(in the rows, 128 means zero)
Each row has two labels, one from each of two sets.
[133 151 124 102 153 132 133 115 126 114 112 148 132  70 133 136 138 110
  95  51 120  85 143 128] => Z546/Z851
[144 149 126 118 122 113 132 122 130 110 116 169 136  90 156 109 123 109
  97  59  96  67 156 120] => Z111/Z593
[119 136 128 106 124 111 123 110 131 115 117 145 144  98 129 111 113 131
 111  78 126  89 127 134] => Z110/Z851
[124 145 125 110 104 122 121 113 124 108 109 146 154 107 135 117 114 127
 127  49 112  85 138 139] => Z110/Z851
[112 142 149 111 128 117 135 119 131 122 123 135 150  90 132 120 122 109
 119  70 114  94 145 137] => Z546/Z851
[125 156 118 117 113 104 118 108 125 106 121 152 149  84 124 138 122 125
 118  74 100  77 137 151] => Z546/Z851
[131 139 126 111  99  89 119 110 120 106 103 166 166  83 140  95  97  96
 104  74 104  63 132 128] => Z110/Z593
[132 154 150 102 140 131 134 118 148 109 120 161 152  71 143 106 113 108
  93  44  70  55 148 130] => Z110/Z593
[128 164 129 105 116 118 113 110 127 113 131 129 161  77 151  88 113 110
 112  57 103  69 130 124] => Z111/Z593
[116 129 124 119 120  93 138 116 141 114 110 141 148 105 144  99 108 135
 123  65 124  87 150 116] => Z762/Z851
[129 145 123 101 116 108 136 117 125 111 118 145 141 100 131 115 134 125
 114  51  86  84 152 156] => Z546/Z851
[113 172 122 112 101 106 136 118 120 122 120 154 151  69 148 116 129 137
 118  41 108  65 161 135] => Z546/Z593
[120 149 136 104 141 110 145 145 135 121 118 153 142  56 138 125 127 117
 115  37 107  82 155 136] => Z546/Z851
[137 145 111 108 114  98 122 118 115 102 117 146 163  77 135 101 120 113
 119  76 109  67 149 134] => Z110/Z593
[111 119 129 113 122 107 137 125 115 107 117 154 126 103 144  98 112 131
 113  37 112  75 140 131] => Z110/Z851
[139 136 124 119 131 110 148 113 137 125 109 134 137  90 135  96 120 129
 108  47 110  93 161 111] => Z110/Z355
[115 129 132 111 128 110 134 117 129 120 130 148 140 116 137 124 122 127
 111  51 123  97 146 126] => Z110/Z851
[116 138 124 111 104  80 133  89 123 104  89 156 164 102 154  80 110 124
 118  46  94  75 147 129] => Z110/Z851
[129 159 114 109 121 119 125 109 121 107 122 155 149  82 127 125 118 118
 121  51 103  84 153 134] => Z546/Z851
[131 160 128 118 102 109 145 120 108 111 115 146 147  79 143 128 118 128
 114  72 109  89 138 133] => Z546/Z593
[133 170 125 122 130 126 129 126 126 127 116 149 139  82 112 136 122 118
 126  83 108  83 149 123] => Z546/Z593
[142 133 117 125 113  86 135 133 114 105 118 145 148  96 148 106 114 122
 122  57 119  96 161 145] => Z546/Z593
[137 157 137  74 124  98 128 127 126 114 113 158 149  85 158 108 101 110
 112  64  87  72 154 133] => Z762/Z593
[135 160 127 118 137 141 126 125 124 120 111 158 126  89 122 120 130 119
 105  99 119 103 140 140] => Z546/Z593
[127 173 124 109 117 110 124 122 127 108 143 157 153  84 138 111 119 144
 119  66 106  64 136 138] => Z110/Z593
[130 166 131 109 110 123 128 115 118 121 117 140 150  78 143 129 117 111
 117  83 112  90 147 140] => Z546/Z355
[119 132 134 102 119 112 129 110 133 113 107 147 149  73 156  95 122 121
 103  25 115  74 152 112] => Z110/Z851
[131 153 128 107 119 115 129 109 128 112 123 155 160  81 157 106 118 119
 123  60 103  65 145 137] => Z110/Z593
[133 169 123 104 135 104 126 121  99 103 110 175 153  75 157 111 114 111
 128  43  88  56 151 131] => Z111/Z593
[111 150 133 102 116 134 113 104 119 124 122 163 152  94 131 107 128 117
 115  55 113  76 148 131] => Z111/Z851
[143 129 131 109 152 132 121 118 130 116 119 153 142  70 147 145 114 111
 105  73 107  72 135 142] => Z111/Z593
[142 154 128  97 131 114 125 109 118 100  99 159 156  53 143  81 117 105
 105  45 100  52 154 130] => Z111/Z355
[145 161 132 116 140 132 131 105 134 122 114 149 136  76 147 121 123 110
 108  86 117  81 136 133] => Z110/Z593
[139 159 110 117  92  52 128 116 116  90  99 161 182  71 149  85 106 126
 134   4  90  63 177 136] => Z546/Z593
[136 147 132 108 112 105 133 109 107 109 112 168 159  82 152 109 125 113
 116  23 103  90 178 122] => Z546/Z355
[118 167 120 103 139 127 128 113 125 119 120 145 138  83 139 136 117 133
 109  67 132 105 147 131] => Z546/Z851
[127 146 123 124 115 107 131 122 120 113 115 142 144  76 135 133 123 118
 114  90 109  86 152 129] => Z546/Z593
[150 165 128  94 126 107 137 114 134 110 111 157 156  73 161 117 107 111
 105  37  89  54 155 121] => Z110/Z593
[125 149 117 119 101 107 124 113 121 110 106 144 147  88 129 113 122 122
 129  72 103  84 154 135] => Z546/Z593

Each row has two labels, one from each of two sets.
[125 132 128 130 127 119 130 133 125 113 137 123 132 129 117 117 128 127
 127 129 145 151 129 129] => W/Z879
[124 139 141 127 131 120 142 133 129 110 121 146 129 135 123 140 100 130
 128 136 118 138 129 121] => L/Z952
[134 140 137 132 129 122 134 121 129 127 122 129 124 138 122 112 104 133
 129 126 139 144 132 129] => Y/Z499
[123 136 124 138 126 118 143 123 133 112 115 123 131 126 117 118 108 129
 130 126 127 134 119 118] => L/Z499
[127 137 128 122 129 118 135 128 112 120 126 140 123 136 116 124 124 127
 127 133 130 141 132 124] => W/Z12
[119 152 127 131 131 113 139 120 135 116 115 136 129 127 110 117 112 141
 125 128 125 146 120 117] => L/Z879
[129 140 125 127 133 123 138 129 126 118 124 138 128 138 116 125 104 131
 127 136 122 134 128 127] => W/Z12
[128 145 135 136 130 125 134 120 136 141 121 127 138 140 122 119 118 133
 126 126 121 119 132 119] => R/Z952
[138 132 143 135 129 125 117 124 123 139 130 126 129 133 118 118 108 133
 126 136 128 129 142 126] => Y/Z12
[140 158 145 135 135 116 129 118 128 143 135 125 133 143 125 111  98 138
 111 130 128 120 146 113] => Y/Z12
[130 128 126 128 127 135 126 129 136 121 123 135 124 131 119 124 120 127
 133 131 132 138 123 134] => W/Z695
[128 139 125 129 132 120 134 126 128 116 126 132 133 130 125 121 115 134
 126 128 135 142 127 126] => W/Z879
[131 149 132 139 127 120 142 119 131 129 124 124 131 128 121 115 109 128
 127 132 124 134 135 113] => R/Z879
[129 132 125 127 133 125 137 125 132 117 123 145 143 138  90 121 112 130
 133 129 135 140 133 128] => W/Z499
[125 148 128 133 140 117 143 124 140 115 125 141 132 131 112 116 111 134
 123 132 125 142 127 116] => W/Z879
[129 131 133 121 133 127 135 128 131 123 127 140 130 140 122 129 110 129
 117 132 129 134 133 126] => W/Z12
[124 138 130 126 135 117 136 136 130  98 128 138 127 129 125 138 115 127
 118 132 117 126 141 115] => L/Z12
